Moves between items:
q332: κ>q80, σ>q730, π>q781, χ>q162, γ>q64, ζ>q216
q421: κ>q490, σ>q781, π>q807, χ>q64, γ>q786, ζ>q681
q966: κ>q838, σ>q1, π>q143, χ>q681, γ>q510, ζ>q283
q453: κ>q473, σ>q414, π>q880, χ>q141, γ>q709, ζ>q134
q782: κ>q141, σ>q80, π>q490, χ>q326, γ>q697, ζ>q786
q960: κ>q887, σ>q282, π>q729, χ>q293, γ>q899, ζ>q414
q781: κ>q326, σ>q162, π>q64, χ>q4, γ>q332, ζ>q818
q844: κ>q206, σ>q304, π>q335, χ>q898, γ>q25, ζ>q162
q64: κ>q176, σ>q4, π>q332, χ>q730, γ>q781, ζ>q578
q818: κ>q781, σ>q747, π>q578, χ>q607, γ>q216, ζ>q834
q494: κ>q134, σ>q807, π>q838, χ>q786, γ>q914, ζ>q510
q304: κ>q358, σ>q211, π>q898, χ>q134, γ>q139, ζ>q120
q681: κ>q421, σ>q818, π>q734, χ>q578, γ>q1, ζ>q883
q270: κ>q718, σ>q424, π>q866, χ>q119, γ>q570, ζ>q237
q898: κ>q653, σ>q134, π>q139, χ>q760, γ>q304, ζ>q305
q899: κ>q883, σ>q384, π>q960, χ>q282, γ>q729, ζ>q133
q247: κ>q730, σ>q147, π>q747, χ>q919, γ>q607, ζ>q235
q119: κ>q342, σ>q728, π>q223, χ>q929, γ>q424, ζ>q683
q147: κ>q975, σ>q966, π>q919, χ>q143, γ>q106, ζ>q342
q510: κ>q494, σ>q734, π>q966, χ>q1, γ>q143, ζ>q963
q887: κ>q734, σ>q99, π>q917, χ>q177, γ>q883, ζ>q960
q143: κ>q914, σ>q681, π>q510, χ>q734, γ>q966, ζ>q438
q237: κ>q270, σ>q653, π>q341, χ>q683, γ>q206, ζ>q335
q216: κ>q332, σ>q247, π>q818, χ>q747, γ>q578, ζ>q177
q341: κ>q866, σ>q683, π>q206, χ>q358, γ>q237, ζ>q25
q106: κ>q305, σ>q510, π>q147, χ>q966, γ>q919, ζ>q641
q206: κ>q570, σ>q358, π>q237, χ>q653, γ>q341, ζ>q844
q223: κ>q280, σ>q929, π>q424, χ>q473, γ>q119, ζ>q358
q282: κ>q99, σ>q270, π>q293, χ>q866, γ>q384, ζ>q559
q120: κ>q304, σ>q914, π>q305, χ>q494, γ>q975, ζ>q919
q683: κ>q119, σ>q880, π>q358, χ>q709, γ>q653, ζ>q139
q326: κ>q717, σ>q844, π>q176, χ>q335, γ>q80, ζ>q781
q607: κ>q4, σ>q106, π>q247, χ>q147, γ>q747, ζ>q718
q834: κ>q818, σ>q121, π>q99, χ>q718, γ>q177, ζ>q384
q25: κ>q341, σ>q139, π>q844, χ>q304, γ>q335, ζ>q730
q283: κ>q966, σ>q917, π>q438, χ>q883, γ>q963, ζ>q728
q335: κ>q237, σ>q898, π>q25, χ>q139, γ>q844, ζ>q4
q709: κ>q929, σ>q133, π>q453, χ>q414, γ>q880, ζ>q211
q211: κ>q709, σ>q490, π>q134, χ>q697, γ>q760, ζ>q914
q728: κ>q283, σ>q729, π>q929, χ>q899, γ>q473, ζ>q880
q134: κ>q453, σ>q697, π>q760, χ>q782, γ>q211, ζ>q494
q917: κ>q1, σ>q177, π>q883, χ>q834, γ>q887, ζ>q729
q570: κ>q121, σ>q223, π>q270, χ>q424, γ>q866, ζ>q206
q866: κ>q235, σ>q119, π>q570, χ>q223, γ>q270, ζ>q341
q414: κ>q960, σ>q559, π>q141, χ>q968, γ>q133, ζ>q697
q963: κ>q510, σ>q887, π>q283, χ>q917, γ>q438, ζ>q473
q235: κ>q247, σ>q342, π>q121, χ>q280, γ>q718, ζ>q866
q384: κ>q834, σ>q570, π>q282, χ>q270, γ>q293, ζ>q717
q968: κ>q293, σ>q341, π>q717, χ>q206, γ>q559, ζ>q80
q342: κ>q147, σ>q283, π>q280, χ>q438, γ>q641, ζ>q119
q133: κ>q899, σ>q717, π>q414, χ>q559, γ>q141, ζ>q490
q141: κ>q729, σ>q968, π>q133, χ>q717, γ>q414, ζ>q782
q121: κ>q747, σ>q280, π>q718, χ>q641, γ>q235, ζ>q570
q807: κ>q697, σ>q64, π>q786, χ>q332, γ>q421, ζ>q734
q786: κ>q782, σ>q332, π>q421, χ>q781, γ>q807, ζ>q1
q80: κ>q968, σ>q25, π>q326, χ>q844, γ>q176, ζ>q332
q293: κ>q177, σ>q866, π>q384, χ>q570, γ>q282, ζ>q968
q305: κ>q898, σ>q494, π>q975, χ>q838, γ>q120, ζ>q106
q838: κ>q760, σ>q786, π>q914, χ>q421, γ>q494, ζ>q966
q883: κ>q681, σ>q834, π>q887, χ>q99, γ>q917, ζ>q899
q162: κ>q844, σ>q120, π>q4, χ>q305, γ>q730, ζ>q747
q438: κ>q143, σ>q883, π>q963, χ>q887, γ>q283, ζ>q929
q914: κ>q211, σ>q421, π>q494, χ>q807, γ>q838, ζ>q143
q424: κ>q641, σ>q473, π>q119, χ>q728, γ>q223, ζ>q653
q578: κ>q64, σ>q607, π>q216, χ>q247, γ>q818, ζ>q99
q760: κ>q880, σ>q782, π>q211, χ>q490, γ>q134, ζ>q838
q139: κ>q683, σ>q760, π>q304, χ>q211, γ>q898, ζ>q975
q99: κ>q578, σ>q718, π>q177, χ>q235, γ>q834, ζ>q282
q280: κ>q919, σ>q438, π>q641, χ>q963, γ>q342, ζ>q223
q559: κ>q282, σ>q237, π>q968, χ>q341, γ>q717, ζ>q176
q747: κ>q162, σ>q919, π>q607, χ>q106, γ>q247, ζ>q121
q358: κ>q223, σ>q709, π>q653, χ>q453, γ>q683, ζ>q304
q929: κ>q438, σ>q899, π>q473, χ>q960, γ>q728, ζ>q709
q717: κ>q384, σ>q206, π>q559, χ>q237, γ>q968, ζ>q326
q473: κ>q963, σ>q960, π>q728, χ>q729, γ>q929, ζ>q453
q919: κ>q120, σ>q143, π>q106, χ>q510, γ>q147, ζ>q280
q1: κ>q786, σ>q216, π>q681, χ>q818, γ>q734, ζ>q917
q729: κ>q917, σ>q293, π>q899, χ>q384, γ>q960, ζ>q141
q176: κ>q559, σ>q335, π>q80, χ>q25, γ>q326, ζ>q64
q177: κ>q216, σ>q235, π>q834, χ>q121, γ>q99, ζ>q293
q653: κ>q424, σ>q453, π>q683, χ>q880, γ>q358, ζ>q898
q975: κ>q139, σ>q838, π>q120, χ>q914, γ>q305, ζ>q147
q490: κ>q133, σ>q326, π>q697, χ>q176, γ>q782, ζ>q421
q641: κ>q106, σ>q963, π>q342, χ>q283, γ>q280, ζ>q424
q734: κ>q807, σ>q578, π>q1, χ>q216, γ>q681, ζ>q887
q718: κ>q607, σ>q641, π>q235, χ>q342, γ>q121, ζ>q270
q880: κ>q728, σ>q141, π>q709, χ>q133, γ>q453, ζ>q760
q4: κ>q335, σ>q305, π>q730, χ>q975, γ>q162, ζ>q607
q730: κ>q25, σ>q975, π>q162, χ>q120, γ>q4, ζ>q247
q697: κ>q414, σ>q176, π>q782, χ>q80, γ>q490, ζ>q807

The rows follow the links: the fewer symbols apart two items are, the more alike their rows tend to be.

Row, then item:
(213, 208, -24, -6, 158, -35, 71, 113, 50, -68, -43, 199, 25, -57, 111, 58, 69, 24, -38, -52, -3, 114, -15, -84, 31, -100, -269, -92, -13, 28, 24, 319, 45, 172, -74, -220, 229, -45, 163, -25, -64, -31, -78, 119, -154, -31, -67, 34, -60, 16, 38): q414
(-244, -136, 76, 35, -146, 121, -101, -38, -167, 70, -12, -182, -42, 108, -96, -9, -19, -12, -26, -2, 78, -96, -14, 167, 19, 118, 88, 117, 92, 136, -33, -230, -72, -48, 88, 156, -184, 78, -173, -145, -51, -120, 135, -140, 101, 152, 152, -38, 57, -109, -41): q247
(-13, -62, -13, 63, -54, 164, -60, -9, 19, 66, -114, 15, 80, -69, 50, -143, -161, 76, -61, -162, -40, -130, -63, 65, -156, 122, 164, 199, -17, -3, -28, 162, 78, 101, -19, 53, 37, -29, -323, -21, -177, -16, 235, -132, 150, -128, 73, 2, 76, -73, -133): q119
(-73, -117, -138, -35, 73, 127, 28, 47, 158, -2, 73, -72, -116, 27, -13, 67, -57, 99, 98, 51, 71, 36, 102, -194, -116, -220, -123, -255, 96, -18, 118, -79, 24, -192, -72, -138, -88, -13, 199, 0, 147, 103, -263, 17, -3, 182, 23, 143, -129, -56, 114): q326
(9, -7, 25, -2, 165, 147, -31, -49, 83, -21, -41, 91, 71, -251, -4, -31, -92, -24, -14, -117, -2, -67, 20, -56, -36, 127, 52, 89, -10, -49, -60, 294, 134, 144, -275, -144, -7, -67, -306, 24, -118, -109, 66, 102, -13, -161, 74, -23, -28, 31, -38): q880
(-45, 42, 91, 63, -195, -127, 26, 124, -82, 6, 106, -87, -22, 159, 25, -7, 162, 7, -68, 115, 12, 96, -20, 276, 91, -37, 24, -34, 84, 132, 55, -223, -93, 0, 269, 171, 73, 50, 165, -33, -28, 33, 120, -104, -10, 241, -76, -82, 122, 6, -18): q607
(125, 129, 76, 100, -182, -9, 35, 222, -21, 76, -68, 26, 109, 125, 101, -107, 42, 111, -134, -97, -24, 100, -61, 98, -122, -166, -40, -12, 57, 42, 92, 163, -43, 90, 150, 97, 224, -60, 147, -63, -135, 58, 147, -214, 7, 117, -27, 70, 29, -137, -78): q270
(167, 165, 91, 99, -75, -118, 38, 152, 96, 53, -79, 128, 90, 14, 122, -159, 36, 15, -145, -47, -186, 2, -70, 173, -88, -33, 104, 64, -55, -5, 50, 245, -27, 104, 115, 57, 273, -8, -53, 53, -183, 103, 193, -128, 12, -39, -101, -24, 105, -31, -192): q424
(91, -124, -67, 97, -146, 47, 35, 106, 96, 50, -47, 25, 41, 132, 109, -67, -146, 56, -3, -137, -62, -62, -107, -77, -270, -136, 163, -80, -3, -44, 53, -13, -53, -155, 100, 69, 24, -71, 48, -33, 82, 258, -7, -238, 133, 55, 37, 209, -30, -165, -84): q570
(-15, 90, 37, 25, -103, -94, 35, 106, -245, 14, -84, 4, 13, 146, -48, 70, 147, 29, 51, 116, 89, 137, -37, 93, 218, -62, -208, 0, 34, 136, -31, -213, -68, -31, 217, 114, 33, 27, 304, -98, 39, -107, 8, -19, -80, 195, -58, -34, 33, 23, 86): q578
(-230, -73, -38, -17, 3, 218, -36, -27, -122, -19, -23, -95, -82, 13, -112, 111, 9, 47, 43, 62, 223, 30, 94, 10, 103, -15, -241, -32, 192, 139, 37, -197, 0, -18, -55, -21, -233, 41, 7, -167, 14, -168, -33, 25, 30, 181, 143, -6, -105, -49, 143): q332
(-226, -13, 34, -75, 84, 241, -31, -15, 131, -63, 156, -90, -64, -154, -26, -127, -23, 19, -140, 32, -2, -125, 108, 111, -42, 75, 112, 28, 89, -12, 103, 95, 32, 98, -240, -105, -56, 15, -285, 36, -122, -58, 84, 61, 101, 26, 262, -76, 36, -21, 16): q139
(-147, -48, 9, -44, 10, 73, 13, -28, 279, -48, 292, -68, -124, -44, 24, -101, -18, -25, -96, 111, -125, -105, 36, 19, -159, -71, 234, -190, 38, -151, 197, -15, 23, -99, -187, -38, 33, 13, -51, 186, 85, 187, -120, 62, 129, -21, 47, -20, 11, 46, -56): q304
(69, -117, -43, 76, -64, 224, -42, 36, -59, 134, -326, -18, 74, 0, -18, 33, -155, 112, 37, -199, 209, 39, -38, -115, -103, -6, -150, 117, 18, 110, -66, 116, 37, -5, 32, -21, -102, -68, -69, -193, -68, -87, 75, -121, 43, -11, 62, 168, -104, -173, 21): q293
(-87, -49, -62, -97, 93, -214, -2, -202, 116, -82, 222, -2, -139, -101, -34, 49, 45, -168, 78, 127, -126, -53, 42, -31, 143, 53, 159, -93, -73, -185, -60, -146, 5, -128, -122, -90, -82, 81, 9, 137, 257, 47, -187, 165, 20, -108, -45, -108, 9, 161, -27): q914
(24, 148, 84, -48, 20, -308, 40, -47, -131, -57, 106, 9, 52, -3, 6, -33, 202, -135, -46, 96, -133, 34, -27, 92, 238, 121, 60, 61, -107, -10, -100, -34, -26, 81, 134, 67, 119, 46, 70, 66, 0, -83, 98, 119, -106, -60, -204, -222, 137, 201, -16): q510
(4, 134, 16, 20, 63, 105, 37, 176, 41, -39, 99, 1, -59, 22, 14, 66, 88, 78, -59, 110, 77, 175, 107, -13, 53, -140, -309, -191, 163, 73, 128, 50, -50, 45, -9, -164, 154, -38, 264, -65, -63, -38, -92, 81, -101, 219, 12, 2, -34, 4, 156): q176
(190, -121, -116, 50, -76, 24, 26, 75, 34, 104, -155, 70, 34, 87, 66, 51, -102, 72, 55, -159, 64, 52, -68, -226, -172, -225, -71, -56, -24, -45, -10, -17, -25, -195, 77, 64, -46, -74, 178, -35, 175, 191, -121, -184, 19, -16, -93, 273, -108, -137, 18): q384
(-22, -66, -37, 56, 71, 318, -13, 63, 27, 60, -162, -38, 20, -56, -20, 65, -120, 99, -15, -133, 200, 39, 22, -84, -114, -96, -245, -5, 147, 122, 24, 110, 79, 25, -149, -132, -74, -43, -85, -181, -96, -122, 19, -25, 6, 79, 158, 159, -162, -161, 86): q968
(205, 157, 76, -32, 125, -87, 33, 53, 116, -102, 30, 154, 88, -109, 66, -51, 56, -15, -91, 40, -150, 31, -27, -11, 12, 9, 0, 5, -32, -88, 48, 334, 40, 185, -126, -155, 311, -41, 75, 104, -116, 69, 27, 155, -45, -174, -78, -70, 23, 101, -40): q453
(-41, 178, 39, -125, 113, -207, 22, -33, -1, -167, 199, -11, -59, -76, -61, -3, 171, -88, -58, 205, -59, 31, 55, 117, 241, 98, -1, -43, -69, -8, -37, 2, -21, 77, -49, -42, 155, 84, 79, 98, 0, -42, 6, 171, -106, -21, -93, -256, 84, 159, -25): q494
(-106, -82, -14, -32, -62, 126, 54, 70, 234, -15, 183, -94, -132, 23, 34, -19, -55, 36, -85, 59, -29, -24, 7, 10, -192, -183, 56, -246, 111, -82, 201, -62, 20, -166, -60, -29, -51, 3, 69, 78, 95, 229, -128, -65, 143, 183, 103, 82, -60, -62, 6): q844
(-45, 119, 73, -21, 3, -27, 41, 101, -81, -70, 100, -84, -42, 119, -49, 84, 184, -8, -27, 186, 122, 158, 83, 86, 161, -87, -295, -215, 124, 87, 61, -124, -65, -5, 90, -13, 67, -2, 302, -65, 20, -85, -85, 53, -117, 241, 1, -78, 13, 40, 147): q64
(-51, -53, -146, -110, 113, -128, 20, -154, 28, -77, 137, -11, -74, -1, -75, 131, 26, -145, 211, 98, 38, 24, 46, -161, 116, -63, -22, -171, -21, -58, -113, -216, 6, -159, -66, -80, -133, 13, 181, 63, 235, -1, -323, 150, -71, -53, -32, 7, -37, 103, 84): q421
(-28, 204, 110, 9, 59, -15, 45, 134, 177, -89, 247, -19, -51, -26, 22, -146, 170, -3, -201, 171, -140, -20, 75, 196, -13, -32, 23, -68, 76, -41, 174, 163, 3, 90, -69, -38, 260, 32, -1, 76, -127, 65, 49, 89, 3, 71, 52, -178, 96, 61, -39): q898
(-153, -66, -24, -14, 69, 318, -29, 30, 5, 31, -41, -112, -35, -113, -58, 65, -8, 89, -1, 3, 238, 17, 85, -75, -33, -51, -209, -75, 203, 114, 0, 2, 48, 27, -170, -152, -163, -24, -93, -126, -111, -142, -49, 31, 3, 110, 221, 74, -188, -83, 168): q80
(-30, 119, 178, 4, -111, -193, -13, 71, -93, -24, 161, -51, 2, 62, -20, -97, 234, -59, -144, 155, -136, 20, -59, 262, 132, 112, 157, 62, -18, 7, 19, -122, -53, 76, 194, 168, 128, 81, -1, 51, -3, 23, 135, -20, 0, 112, -78, -238, 162, 115, -94): q106

Each walk starts at a row. The symbols on each line, taken left to right, move it on to the next item.
Each answer is a row, close to the row of the item it stands for.
new walk
(145, 157, 20, 107, 32, 87, 29, 233, 46, -3, -156, 83, 26, -2, 64, 45, 30, 85, -81, -31, 98, 137, 34, -45, -50, -183, -338, -142, 75, 84, 84, 221, -30, 101, 9, -91, 159, -78, 248, -67, -82, 3, 1, 2, -51, 151, -2, 89, -29, -49, 59)
κ ζ γ χ -> (107, 116, 84, 85, -45, 177, 55, 268, 115, -10, 29, 9, 19, 42, 111, -82, 31, 151, -187, -6, -41, 78, -12, 77, -159, -190, -94, -49, 127, -4, 192, 176, 6, 114, -7, -10, 261, -20, 125, -29, -158, 136, 135, -81, 36, 221, 30, 43, -23, -112, -28)
π κ π κ -> (48, -205, -2, 77, -186, -84, 27, -2, -65, 74, -7, -12, 3, 184, 65, -57, -120, -16, 31, -68, -72, -43, -101, -78, -158, -91, 217, -4, -39, -12, 5, -192, -90, -188, 249, 223, -74, 10, 48, 47, 128, 231, -50, -262, 104, 57, -82, 151, -19, -119, -98)
new walk
(171, 167, 87, 46, -34, -275, 8, 15, -91, -37, -90, 121, 128, 34, 38, -25, 113, -47, -36, -15, -108, -11, -29, 76, 130, 109, 80, 135, -180, -37, -84, 98, -27, 154, 174, 88, 207, 39, 58, 56, -66, -22, 120, 13, -88, -151, -210, -119, 132, 102, -72)
κ γ -> (-14, -59, -68, -64, 18, -296, 10, -224, -37, -15, 97, 15, -26, -16, -30, 53, 26, -155, 149, 42, -129, -144, -47, -5, 100, 106, 280, 51, -193, -123, -126, -229, 9, -143, 62, 90, -79, 60, 12, 119, 189, 55, -166, 72, 3, -149, -112, -62, 91, 131, 13)
ζ γ χ χ -> (202, 71, 43, 57, -142, -125, 50, 149, -190, 66, -268, 79, 52, 166, 33, 79, 103, 82, 58, -55, 82, 130, -33, 22, 55, -59, -169, 9, 5, 166, -54, -62, -72, 29, 265, 98, 59, -22, 299, -125, -42, -74, 62, -107, -102, 107, -111, 102, 31, -68, 34)
new walk
(-138, 191, 129, -16, -27, -69, 13, 82, 64, -117, 281, -94, -66, -7, -33, -81, 217, -70, -138, 214, -90, -19, 11, 284, 130, 43, 71, -65, 69, -47, 79, -64, -92, 65, -9, 20, 164, 107, -20, 129, -46, -2, 110, 49, -59, 119, 6, -263, 124, 100, -68)
κ χ σ γ -> (53, 221, 44, -82, 174, -11, -15, 70, 63, -120, 69, 86, -24, -71, -34, 90, 144, -27, -16, 77, 53, 108, 133, -56, 122, -73, -261, -124, 71, 30, 41, 134, 34, 86, -168, -215, 125, 10, 192, -1, -30, -95, -60, 204, -103, 14, -17, -69, -43, 99, 131)
π σ ζ σ -> (-329, -101, 16, -34, -21, 235, -63, 0, -83, -13, 93, -204, -116, -9, -107, -40, -9, 27, -45, 96, 127, -69, 22, 179, -13, 85, -4, -30, 237, 43, 67, -194, -86, -1, -27, 25, -223, 29, -149, -70, -72, -114, 52, -64, 101, 177, 194, -76, -40, -94, 88)
new walk
(97, -88, -60, 56, -57, -70, -4, -23, 150, 67, -7, 84, -8, 27, 139, -98, -186, -13, -70, -90, -202, -146, -134, 3, -218, -47, 301, 81, -103, -150, 7, 58, 27, -116, -6, 104, 68, -11, -134, 129, 62, 265, -7, -152, 140, -141, -62, 40, 38, -54, -181)
ζ κ ζ γ -> (-52, -56, -4, 5, 47, 253, -48, -4, 150, 16, 25, -41, 2, -116, -18, -153, -119, 61, -127, -92, -35, -131, -17, 65, -190, 86, 118, 65, 42, -46, 74, 229, 92, 113, -205, -83, 20, -2, -312, 17, -152, 12, 190, -19, 112, -92, 180, -21, 50, -51, -97)
κ χ γ -> (85, -17, 11, 46, 63, 66, -76, -124, -20, 8, -156, 64, 113, -123, -32, -59, -141, 33, 31, -159, -40, -111, -34, -87, -13, 138, 97, 255, -124, -34, -122, 262, 78, 160, -46, -63, 16, 2, -312, -26, -109, -50, 140, 4, 16, -269, 2, -30, 28, -4, -44)
new walk
(-151, -128, 7, 17, -63, 170, -44, -55, -218, 48, -128, -130, -13, 92, -141, 91, -12, 45, 113, -20, 191, 86, 25, 14, 128, 80, -151, 85, 67, 162, -41, -228, -75, -34, 124, 118, -194, 39, -16, -184, 30, -216, 17, -55, -22, 122, 81, 27, -77, -29, 105)
χ χ ζ -> (97, 87, 100, 50, -124, -156, -7, 105, -96, 32, 18, 29, 104, 106, 27, -104, 85, -13, -115, -4, -186, 6, -72, 244, 76, 46, 156, 146, -48, -20, 7, -9, -60, 94, 244, 178, 229, 23, -13, 7, -102, 15, 184, -127, 8, 3, -140, -76, 138, -12, -138)
σ π π -> (106, -91, -32, -45, -26, -293, 10, -182, -42, 48, -32, 64, 43, 17, 38, 0, -85, -100, 101, -85, -135, -97, -49, -118, 18, 89, 278, 102, -254, -96, -179, -44, 17, -98, 103, 104, -22, -9, -50, 138, 122, 112, -45, -42, 24, -275, -157, 28, 78, 121, -101)
new walk
(-205, -85, 60, -24, 28, 303, 3, 70, 76, 8, 106, -176, -103, -19, -67, -82, -80, 81, -99, 66, 122, -37, 47, 90, -126, -56, -17, -30, 257, 15, 151, -3, 3, 49, -161, -36, -106, -16, -170, -79, -117, -70, 55, -29, 90, 197, 281, -6, -67, -88, 53)
χ γ γ κ -> (95, 145, 93, 117, -35, 37, 28, 174, 203, -34, 101, 48, 55, -75, 99, -124, 95, 33, -216, 2, -165, 4, -89, 143, -122, -33, 82, -28, 9, -105, 125, 292, 39, 120, -78, -61, 287, 14, -24, 119, -208, 100, 160, 0, 14, 18, 10, -56, 101, -5, -105)
ζ γ σ σ -> (-26, -46, -94, -112, 166, -34, -1, -113, 140, -70, 84, 80, -64, -87, -9, 152, 10, -41, 50, 69, 21, 0, 61, -237, -15, -115, -74, -192, -22, -134, -28, 21, 92, -139, -227, -184, -76, -16, 191, 77, 170, 93, -260, 225, -103, -105, 0, 79, -108, 52, 90)
new walk
(26, 202, 51, -65, 158, -70, 26, 32, 141, -171, 212, 76, -30, -143, 32, -41, 174, -32, -99, 144, -112, 15, 56, 103, 116, 60, -55, -62, 67, -88, 38, 206, 35, 98, -154, -154, 237, 38, 39, 133, -122, 9, 1, 214, -106, -27, 5, -177, 48, 164, 12)
π π -> (-40, -27, -65, -60, 181, -75, -3, -146, 222, -107, 213, 48, -105, -143, 25, -16, -39, -77, 52, 55, -142, -111, 50, -98, 6, -11, 120, -140, -25, -179, -11, 69, 87, -92, -237, -142, -12, -1, -5, 197, 118, 112, -191, 241, 10, -131, -8, -17, -26, 171, 2)
κ σ -> (165, -15, -140, 13, 142, -10, 18, -115, 122, -50, -70, 146, 19, -74, 61, 129, -107, -45, 125, -66, 21, -20, 29, -311, -96, -96, -47, -58, -87, -96, -25, 130, 94, -93, -168, -162, -33, -82, 114, 63, 172, 137, -270, 47, -36, -151, 12, 189, -78, -12, 13)
